Below are the code and all the weights of a small trained network. Each question names an input and a class and asks about switching units off, where a switched-off unit gives its printed mean instead of its output.

import numpy as np


def w(rows, s, z=0):
    codes = np.array(rows[::2]) - 128.0
    scale = np.full(codes.shape[1], s)
    scale[-1] = z or s
    return codes * scale


def f(y):
    return np.maximum(y, 0)


def log_softmax(a):
    a = a - a.max(-1, keepdims=True)
    return a - np.log(np.exp(a).sum(-1, keepdims=True))


def net(x, mask):
    res = np.array(x, float).reshape(1, 8) / 4 @ E
    y = f(res @ A[0][:, :-1].T + A[0][:, -1])
    res = res + np.where(mask, y, B[0][:, -1]) @ B[0][:, :-1]
    return log_softmax(res[-1] @ U[:, :-1].T + U[:, -1])


A, B = {}, {}
E = w([
[90,42,153,161,219],'x0',
[228,138,118,129,255],'x1',
[89,217,32,195,146],'x2',
[119,180,140,35,169],'x3',
[159,104,147,109,199],'x4',
[149,108,90,37,111],'x5',
[242,142,42,198,127],'x6',
[105,152,54,50,123],'x7',
],0.0076)
A[0] = w([
[148,150,76,57,121,177],'n0',
[130,153,76,190,141,148],'n1',
[130,123,106,117,101,196],'n2',
[108,114,78,121,41,235],'n3',
[84,72,182,143,50,180],'n4',
[105,211,127,124,107,171],'n5',
[92,100,109,129,171,197],'n6',
[251,77,95,132,53,105],'n7',
[144,49,169,69,165,253],'n8',
[54,129,218,190,159,108],'n9',
[160,151,133,73,182,254],'n10',
[115,156,100,215,121,169],'n11',
[159,128,47,71,99,176],'n12',
[136,152,185,129,220,169],'n13',
[135,97,27,210,175,128],'n14',
[129,180,106,37,110,209],'n15',
[101,59,126,122,96,166],'n16',
[123,104,162,82,58,179],'n17',
],0.011,0.0042)
B[0] = w([
[93,195,136,186,100,204],'n0',
[160,167,167,112,90,208],'n1',
[108,176,137,123,155,169],'n2',
[110,175,150,124,162,223],'n3',
[53,144,140,176,113,236],'n4',
[120,100,137,144,51,191],'n5',
[101,174,122,100,181,183],'n6',
[166,115,74,72,132,223],'n7',
[112,144,86,132,109,255],'n8',
[99,160,128,135,188,222],'n9',
[106,103,81,160,109,223],'n10',
[161,146,246,126,106,215],'n11',
[57,184,139,110,161,212],'n12',
[177,80,85,142,131,214],'n13',
[186,147,144,123,150,241],'n14',
[78,124,126,176,103,225],'n15',
[89,127,134,172,151,189],'n16',
[76,140,115,144,119,219],'n17',
],0.011,0.0096)
U = w([
[202,39,88,134,83,149],'0',
[198,157,251,75,161,1],'1',
[98,126,55,50,243,98],'2',
[2,169,207,168,117,204],'3',
],0.0078,0.0025)

Each question gives the input, the list of numbers given to net, and the class t.
The units are the neurons (one row each of A and B). Each row of codes is followed by its name. A weight is (code - 128) times the scale printed after its matrix; where a second scale follows, it is the last column's (A, B and U).
mask holds one flag per neuron, in row order. A switched-off neuron (its flag False) gives its mean, the last column of its row in B, instead of its output. The means were averaged over made-up inputs and are rounded, as every weight is.
A unit's drop is (log p(t) with every unit on - log p(t) with that unit switched off) / (log p(t) with every unit on - log p(t) with every unit switched off).
The circuit of an input: a set's keep is (log p(t) with only the set's units on - log p(t) with every unit switched off) / (log p(t) with every unit on - log p(t) with every unit switched off). Starting from the 12 units with the biggest drops (on a tie, the unit counted first), units are removed one at a time, each time the one whose removal leaves the highest keep (on an exact tie, the one counted first), for as long as the keep stays at least 0.8.
circuit, biggest first: the units of the circuit, biggest drop first
k most important neurons: the k neurons with the biggest drops, biggest first
drop when u is switched off: that unit's drop, to one decimal
input [-8,6,-6,-5,6,1,-1,1], class 2: circuit, biggest first : (n7)
input [7,8,5,-1,0,7,6,-6], class 0: circuit, biggest first : (n13; n9)
input [-3,-2,-2,5,4,2,2,-6], class 2: circuit, biggest first : (n11; n4)
input [-6,7,-4,-6,2,4,5,4], class 2: circuit, biggest first : (n12; n7)
input [-1,8,6,5,-5,5,8,-1], class 1: circuit, biggest first : (n14; n1)
input [4,3,1,-7,8,2,6,3], class 0: circuit, biggest first : (n3; n9)
input [3,4,3,4,-1,2,1,-8], class 0: 3 most important neurons : (n13; n12; n3)
input [4,2,8,-4,1,8,-7,2], class 2: 3 most important neurons : (n4; n11; n6)
input [-5,5,0,8,6,-2,0,7], class 3: 2 most important neurons : (n0; n15)
input [2,6,0,2,-7,-7,-7,8], class 2: 3 most important neurons : (n4; n11; n13)
input [-3,6,2,0,8,-8,1,4], class 0: 2 most important neurons : (n13; n10)
input [-8,7,3,-4,-3,2,8,-3], class 1: drop when n11 is switched off : 0.0
input [6,4,-6,-5,2,3,-2,-8], class 2: drop when n0 is switched off : 0.1
input [0,1,2,6,-7,8,8,7], class 3: drop when n0 is switched off : 0.3
input [6,6,-1,3,7,-1,7,-8], class 0: circuit, biggest first : (n13)
